Below are the code and all the weights of a small trained network. Each question names an input and a target symbol and asks about switching units off, where a switched-off unit gives its printed mean instead of its output.

import numpy as np


def w(rows, s, z=0):
    codes = np.array(rows[::2]) - 128.0
    scale = np.full(codes.shape[1], s)
    scale[-1] = z or s
    return codes * scale


def f(y):
    return y / 2 * (1 + np.tanh(0.7978845608 * (y + 0.044715 * y**3)))


def softmax(a):
    e = np.exp(a - a.max(-1, keepdims=True))
    return e / e.sum(-1, keepdims=True)


def log_softmax(a):
    a = a - a.max(-1, keepdims=True)
    return a - np.log(np.exp(a).sum(-1, keepdims=True))


def net(x, mask):
    ids = ['ΠΣαδεζηλτφψ'.index(c) for c in x.split()]
    T = len(ids)
    res = E[ids] + P[:T]
    r = res
    for j in range(3):
        rows = slice(2 * j, 2 * j + 2)
        q, k, v = (r @ M[0][rows].T for M in (Q, K, V))
        z = softmax(np.where(np.tri(T) > 0, q @ k.T / 2**0.5, -1e9)) @ v
        o = O[0][rows]
        res = res + np.where(mask[j], z, o[:, -1]) @ o[:, :-1]
    y = f(res @ A[0][:, :-1].T + A[0][:, -1])
    res = res + np.where(mask[3:15], y, B[0][:, -1]) @ B[0][:, :-1]
    return log_softmax(res[-1] @ U[:, :-1].T + U[:, -1])


Q, K, V, O, A, B = {}, {}, {}, {}, {}, {}
E = w([
[90,111,190,141,120],'Π',
[73,179,182,159,108],'Σ',
[127,136,224,117,95],'α',
[141,97,205,198,134],'δ',
[52,134,177,106,119],'ε',
[163,46,219,145,129],'ζ',
[113,59,219,61,130],'η',
[65,129,157,209,145],'λ',
[249,254,160,204,82],'τ',
[103,46,184,132,142],'φ',
[165,76,236,112,117],'ψ',
],0.016)
P = w([
[78,37,167,184,255],'0',
[152,175,248,136,25],'1',
[84,125,214,116,111],'2',
[108,135,232,109,89],'3',
[94,137,216,105,98],'4',
[98,158,213,109,78],'5',
[86,152,195,86,91],'6',
[78,168,192,86,96],'7',
[85,168,182,77,91],'8',
[87,183,191,25,75],'9',
[89,183,180,47,100],'10',
],0.0097)
Q[0] = w([
[155,121,28,90,164],'H0',
[154,121,19,78,170],'H0',
[153,113,19,109,103],'H1',
[190,138,150,203,141],'H1',
[103,81,74,149,93],'H2',
[205,124,10,103,176],'H2',
],0.013)
K[0] = w([
[145,136,121,115,22],'H0',
[119,149,139,97,6],'H0',
[170,156,118,146,20],'H1',
[96,127,80,65,145],'H1',
[120,94,144,113,118],'H2',
[21,88,230,146,18],'H2',
],0.013)
V[0] = w([
[88,109,55,220,175],'H0',
[65,252,152,179,121],'H0',
[61,141,114,109,159],'H1',
[29,126,84,6,181],'H1',
[207,144,102,189,166],'H2',
[118,249,142,53,130],'H2',
],0.013)
O[0] = w([
[167,45,51,114,96,255],'H0',
[104,61,144,168,63,213],'H0',
[89,123,128,78,153,197],'H1',
[35,167,106,9,55,73],'H1',
[240,157,127,152,88,211],'H2',
[102,168,162,160,91,92],'H2',
],0.015,0.0063)
A[0] = w([
[160,120,53,170,158,119],'N0',
[154,99,226,56,146,118],'N1',
[206,125,14,67,200,7],'N2',
[104,156,241,185,156,164],'N3',
[118,66,148,183,23,132],'N4',
[116,163,104,165,46,127],'N5',
[173,101,173,227,107,145],'N6',
[110,84,119,115,85,84],'N7',
[202,206,154,156,101,80],'N8',
[147,169,55,101,49,148],'N9',
[17,86,255,148,150,82],'N10',
[25,147,210,89,178,79],'N11',
],0.0087,0.014)
B[0] = w([
[137,137,196,153,75,152],'N0',
[81,147,98,190,149,173],'N1',
[133,242,81,127,48,154],'N2',
[205,16,111,167,122,194],'N3',
[110,194,81,190,212,252],'N4',
[176,73,162,89,164,171],'N5',
[80,160,154,1,92,242],'N6',
[108,163,129,204,116,165],'N7',
[44,120,68,138,153,200],'N8',
[113,70,150,146,138,155],'N9',
[122,239,157,139,53,185],'N10',
[215,97,172,150,115,160],'N11',
],0.0085,0.023)
U = w([
[170,175,128,120,127,52],'Π',
[82,3,141,15,144,254],'Σ',
[116,108,96,27,125,152],'α',
[154,48,75,123,82,115],'δ',
[90,95,169,51,45,80],'ε',
[183,99,138,60,41,85],'ζ',
[69,143,134,149,141,138],'η',
[155,97,139,115,231,148],'λ',
[161,41,233,145,81,128],'τ',
[110,153,206,45,169,97],'φ',
[132,80,142,58,115,184],'ψ',
],0.0054,0.0068)

Each question gives the input, a string of symbols that net reads in full, and the target symbol t.
The units are the heads (2 rows each of Q, K, V and O) and the neurons (one row each of A and B). Each row of codes is followed by its name. A weight is (code - 128) times the scale printed after its matrix; where a second scale follows, it is the last column's (O, A, B and U).
mask holds one flag per unit, heads first, then neurons. A switched-off unit (its flag False) gives its mean, the last column of its rows in O or B, instead of its output. The means were averaged over made-up inputs and are rounded, as every weight is.
A unit's drop is (log p(t) with every unit on - log p(t) with that unit switched off) / (log p(t) with every unit on - log p(t) with every unit switched off).
The circuit of an input: a set's keep is (log p(t) with only the set's units on - log p(t) with every unit switched off) / (log p(t) with every unit on - log p(t) with every unit switched off). Starting from the 12 units with the biggest drops (on a tie, the unit counted first), units are removed one at a time, each time the one whose removal leaves the highest keep (on an exact tie, the one counted first), for as long as the keep stays at least 0.8.
units of the circuit, in order: the units of the circuit, biggest drop first
most important unit: the unit with the biggest drop
top k neurons: the k neurons with the biggest drops, biggest first
which heads matter: for each layer, one digit per head in row order, 1 if its drop is at least 0.15 and else 0, layers parted by /
input ε ψ Σ ψ ψ ζ Π, target ε: most important unit	H1
input λ λ Σ ψ, target δ: top 2 neurons	(N6, N2)
input η Σ α, target φ: which heads matter	111
input ψ Π Σ ε ψ Σ ψ φ, target λ: units of the circuit, in order	(H0, N6)
input η α δ α ψ λ, target φ: units of the circuit, in order	(H0, H1)
input Σ Σ η Σ Σ α α, target η: which heads matter	101
input φ ψ η Σ η δ Σ Σ φ Π, target α: units of the circuit, in order	(H0, N2, H2)
input α ε λ Σ η α ζ, target τ: which heads matter	101
input α φ Σ λ δ, target τ: units of the circuit, in order	(H0, N4, N3)
input δ Π Σ Π ζ ζ, target ζ: which heads matter	111
input α δ η λ η, target τ: units of the circuit, in order	(H0, N4, N6, N8)
input ζ δ Π, target Π: units of the circuit, in order	(H0, N2, H2, H1)
input Σ δ φ Π φ ψ ψ α ζ, target η: top 2 neurons	(N4, N3)
input η Σ ε Σ Σ ζ Σ Σ Σ ε, target φ: which heads matter	111
input ζ λ α δ, target Π: which heads matter	101
input α ε φ δ Σ ζ τ δ τ Σ α, target τ: most important unit	N3
input ψ α Σ η Σ Σ Σ Σ ε Σ ζ, target λ: which heads matter	100
input Π Σ Π α, target Σ: which heads matter	101
input ψ Σ Π λ, target λ: which heads matter	101
input Π Σ Σ ε ψ Σ ψ λ, target Σ: units of the circuit, in order	(N4, H2)
input δ λ ζ φ λ α α η ψ, target ζ: top 4 neurons	(N2, N4, N0, N8)
input Π Σ η Σ ψ Σ, target Σ: top 3 neurons	(N4, N10, N2)
input Π ε Π, target Σ: which heads matter	101
